Below are the code and all the weights of a small trained network. Each question names an input and a target symbol and asks about switching units off, where a switched-off unit gives its printed mean instead of its output.

import numpy as np


def w(rows, s, z=0):
    codes = np.array(rows[::2]) - 128.0
    scale = np.full(codes.shape[1], s)
    scale[-1] = z or s
    return codes * scale


def f(y):
    return y / 2 * (1 + np.tanh(0.7978845608 * (y + 0.044715 * y**3)))


def softmax(a):
    e = np.exp(a - a.max(-1, keepdims=True))
    return e / e.sum(-1, keepdims=True)


def log_softmax(a):
    a = a - a.max(-1, keepdims=True)
    return a - np.log(np.exp(a).sum(-1, keepdims=True))


def net(x, mask):
    ids = ['αβγδεζηθλξπσφψω'.index(c) for c in x.split()]
    T = len(ids)
    res = E[ids] + P[:T]
    q, k, v = (res @ M[0].T for M in (Q, K, V))
    z = softmax(np.where(np.tri(T) > 0, q @ k.T / 4**0.5, -1e9)) @ v
    res = res + np.where(mask[0], z, O[0][:, -1]) @ O[0][:, :-1]
    y = f(res @ A[0][:, :-1].T + A[0][:, -1])
    res = res + np.where(mask[1:13], y, B[0][:, -1]) @ B[0][:, :-1]
    return log_softmax(res[-1] @ U[:, :-1].T + U[:, -1])


Q, K, V, O, A, B = {}, {}, {}, {}, {}, {}
E = w([
[189,74,176,63,169,134,156,178,134,131],'α',
[166,103,100,128,178,100,165,158,64,122],'β',
[118,132,115,88,113,107,166,208,124,174],'γ',
[119,104,193,130,76,107,130,150,139,171],'δ',
[113,162,118,84,74,95,167,185,43,156],'ε',
[40,125,209,63,102,150,101,139,112,101],'ζ',
[39,87,158,113,97,110,78,126,115,148],'η',
[178,65,128,198,106,117,144,73,115,119],'θ',
[123,131,193,124,97,83,185,127,191,79],'λ',
[23,130,121,121,193,108,155,111,141,162],'ξ',
[115,116,175,144,124,195,192,64,90,177],'π',
[123,107,148,187,106,168,189,81,144,30],'σ',
[173,223,120,132,108,132,116,5,131,153],'φ',
[86,142,65,105,104,176,176,92,136,142],'ψ',
[86,181,125,175,126,143,147,131,209,110],'ω',
],0.023)
P = w([
[121,131,109,106,191,69,90,175,96,132],'0',
[116,60,126,40,132,124,161,101,126,117],'1',
[105,43,143,49,115,166,155,53,146,109],'2',
[86,67,152,103,124,144,148,31,156,133],'3',
[61,90,156,114,124,129,152,26,146,126],'4',
[49,110,163,132,120,122,162,2,128,125],'5',
],0.0095)
Q[0] = w([
[76,19,117,89,47,92,204,20,97,134],'H1',
[115,135,108,120,149,249,105,117,104,145],'H1',
[195,167,18,167,113,245,2,149,181,117],'H1',
[146,127,153,160,137,72,55,150,86,209],'H1',
],0.0094)
K[0] = w([
[116,244,115,133,125,92,187,1,179,114],'H1',
[214,101,85,158,86,127,119,181,155,114],'H1',
[187,108,138,88,200,130,163,246,127,123],'H1',
[161,78,194,65,162,89,99,125,71,101],'H1',
],0.0092)
V[0] = w([
[125,147,255,54,115,81,106,122,116,158],'H1',
[39,137,79,69,240,155,128,115,211,184],'H1',
[113,61,66,123,65,41,15,62,59,153],'H1',
[102,75,140,129,177,156,138,115,13,168],'H1',
],0.0087)
O[0] = w([
[205,247,119,139,132,118,30,114,23,85,193],'H1',
[110,176,134,182,183,225,122,213,179,94,255],'H1',
[167,6,53,221,69,134,54,129,135,130,172],'H1',
[69,101,147,189,83,122,162,206,2,64,104],'H1',
],0.0096,0.0055)
A[0] = w([
[117,189,165,81,148,118,103,205,86,148,3],'N1',
[130,210,119,102,166,136,168,107,222,141,37],'N2',
[121,74,103,104,77,63,41,171,119,206,19],'N3',
[120,28,114,61,227,63,172,80,123,157,138],'N4',
[146,182,56,97,148,67,18,102,119,205,172],'N5',
[102,103,197,90,133,58,133,179,142,23,71],'N6',
[205,66,195,66,46,103,160,112,116,149,105],'N7',
[101,164,172,67,98,183,134,77,185,92,216],'N8',
[60,91,152,227,91,152,176,194,87,114,221],'N9',
[59,83,148,166,187,145,124,155,192,185,177],'N10',
[54,95,149,54,197,126,116,178,41,162,156],'N11',
[2,131,146,78,68,140,97,166,158,142,101],'N12',
],0.0073,0.0047)
B[0] = w([
[153,141,156,239,158,100,141,90,173,131,160],'N1',
[163,160,170,168,96,163,116,120,91,177,232],'N2',
[178,102,209,123,81,111,193,104,138,125,176],'N3',
[54,255,159,180,85,182,103,156,148,44,172],'N4',
[72,121,165,60,161,101,192,154,131,84,210],'N5',
[85,114,78,170,172,131,159,95,87,202,156],'N6',
[77,96,164,145,218,87,113,160,129,183,170],'N7',
[129,107,36,108,72,103,53,144,118,134,253],'N8',
[115,80,112,43,179,145,92,105,171,168,236],'N9',
[141,125,146,100,57,97,189,132,100,104,219],'N10',
[178,165,86,181,77,88,121,105,189,168,192],'N11',
[195,121,179,140,165,153,142,116,81,77,193],'N12',
],0.0079,0.012)
U = w([
[226,104,147,193,182,129,168,51,127,136,38],'α',
[83,116,7,127,117,115,109,151,110,202,155],'β',
[151,122,64,152,139,63,104,151,206,175,149],'γ',
[196,111,230,97,144,136,199,72,59,46,25],'δ',
[146,115,104,94,112,101,192,139,36,165,116],'ε',
[150,154,123,147,158,160,131,125,21,57,193],'ζ',
[130,100,109,98,112,165,42,159,50,152,161],'η',
[133,68,176,148,119,112,159,82,167,200,5],'θ',
[172,146,126,35,205,95,119,38,149,138,187],'λ',
[131,117,175,106,239,186,97,130,165,124,188],'ξ',
[110,111,129,144,210,200,159,45,10,253,97],'π',
[27,154,121,131,123,112,150,113,116,133,62],'σ',
[183,107,110,122,148,124,141,44,148,90,188],'φ',
[143,74,87,45,135,137,223,127,157,149,194],'ψ',
[175,153,143,132,82,174,146,109,123,146,181],'ω',
],0.0056,0.0026)

Each question gives the input, a string of symbols that net reads in full, and the target symbol t.
The units are the heads (4 rows each of Q, K, V and O) and the neurons (one row each of A and B). Each row of codes is followed by its name. A weight is (code - 128) times the scale printed after its matrix; where a second scale follows, it is the last column's (O, A, B and U).
mask holds one flag per unit, heads first, then neurons. A switched-off unit (its flag False) gives its mean, the last column of its rows in O or B, instead of its output. The means were averaged over made-up inputs and are rounded, as every weight is.
A unit's drop is (log p(t) with every unit on - log p(t) with that unit switched off) / (log p(t) with every unit on - log p(t) with every unit switched off).
The circuit of an input: a set's keep is (log p(t) with only the set's units on - log p(t) with every unit switched off) / (log p(t) with every unit on - log p(t) with every unit switched off). Starting from the 12 units with the biggest drops (on a tie, the unit counted first), units are removed one at a time, each time the one whose removal leaves the highest keep (on an exact tie, the one counted first), for as long as the keep stays at least 0.8.
units of the circuit, in order: the units of the circuit, biggest drop first
k most important neurons: the k neurons with the biggest drops, biggest first
drop when u is switched off: that unit's drop, to one decimal
input η λ η σ η, target σ: units of the circuit, in order => (H1; N4)
input η β α, target η: units of the circuit, in order => (H1)
input η ξ θ, target ξ: units of the circuit, in order => (H1; N9)
input α α δ, target δ: units of the circuit, in order => (H1; N8)
input α ζ δ δ δ, target δ: 2 most important neurons => (N8; N5)
input π π η, target π: units of the circuit, in order => (H1; N6; N9)
input ω δ ξ λ, target ξ: 2 most important neurons => (N9; N11)
input ω δ ε ψ ω, target ω: units of the circuit, in order => (H1; N2; N10; N9)
input ξ η η, target ξ: 2 most important neurons => (N9; N8)
input ω θ δ, target ω: 2 most important neurons => (N2; N9)
input δ θ γ ω β ξ, target ω: 2 most important neurons => (N2; N10)
input ω ω α φ θ ζ, target η: 2 most important neurons => (N8; N1)
input θ ζ π π π λ, target π: units of the circuit, in order => (N6; H1; N9)
input λ ε γ δ φ η, target δ: 2 most important neurons => (N3; N8)
input ψ θ δ, target ψ: units of the circuit, in order => (H1; N10; N9)
input θ ψ ε, target ψ: units of the circuit, in order => (H1; N9)
input δ γ ω λ, target ω: units of the circuit, in order => (H1; N2; N8; N9)
input ψ ζ ψ γ ζ, target ψ: units of the circuit, in order => (H1; N10; N9)
input α ζ β ζ ω β, target ω: most important neuron => (N2)
input γ ω δ, target ω: 2 most important neurons => (N2; N8)
input ξ ξ δ α, target ξ: units of the circuit, in order => (H1)
input α ψ ξ π η α, target π: 2 most important neurons => (N6; N8)
input ω η θ δ θ δ, target θ: 2 most important neurons => (N3; N7)
input β α ζ ξ ζ, target ξ: 4 most important neurons => (N9; N12; N1; N2)
input ε γ ω ψ, target ω: drop when N2 is switched off => 0.7
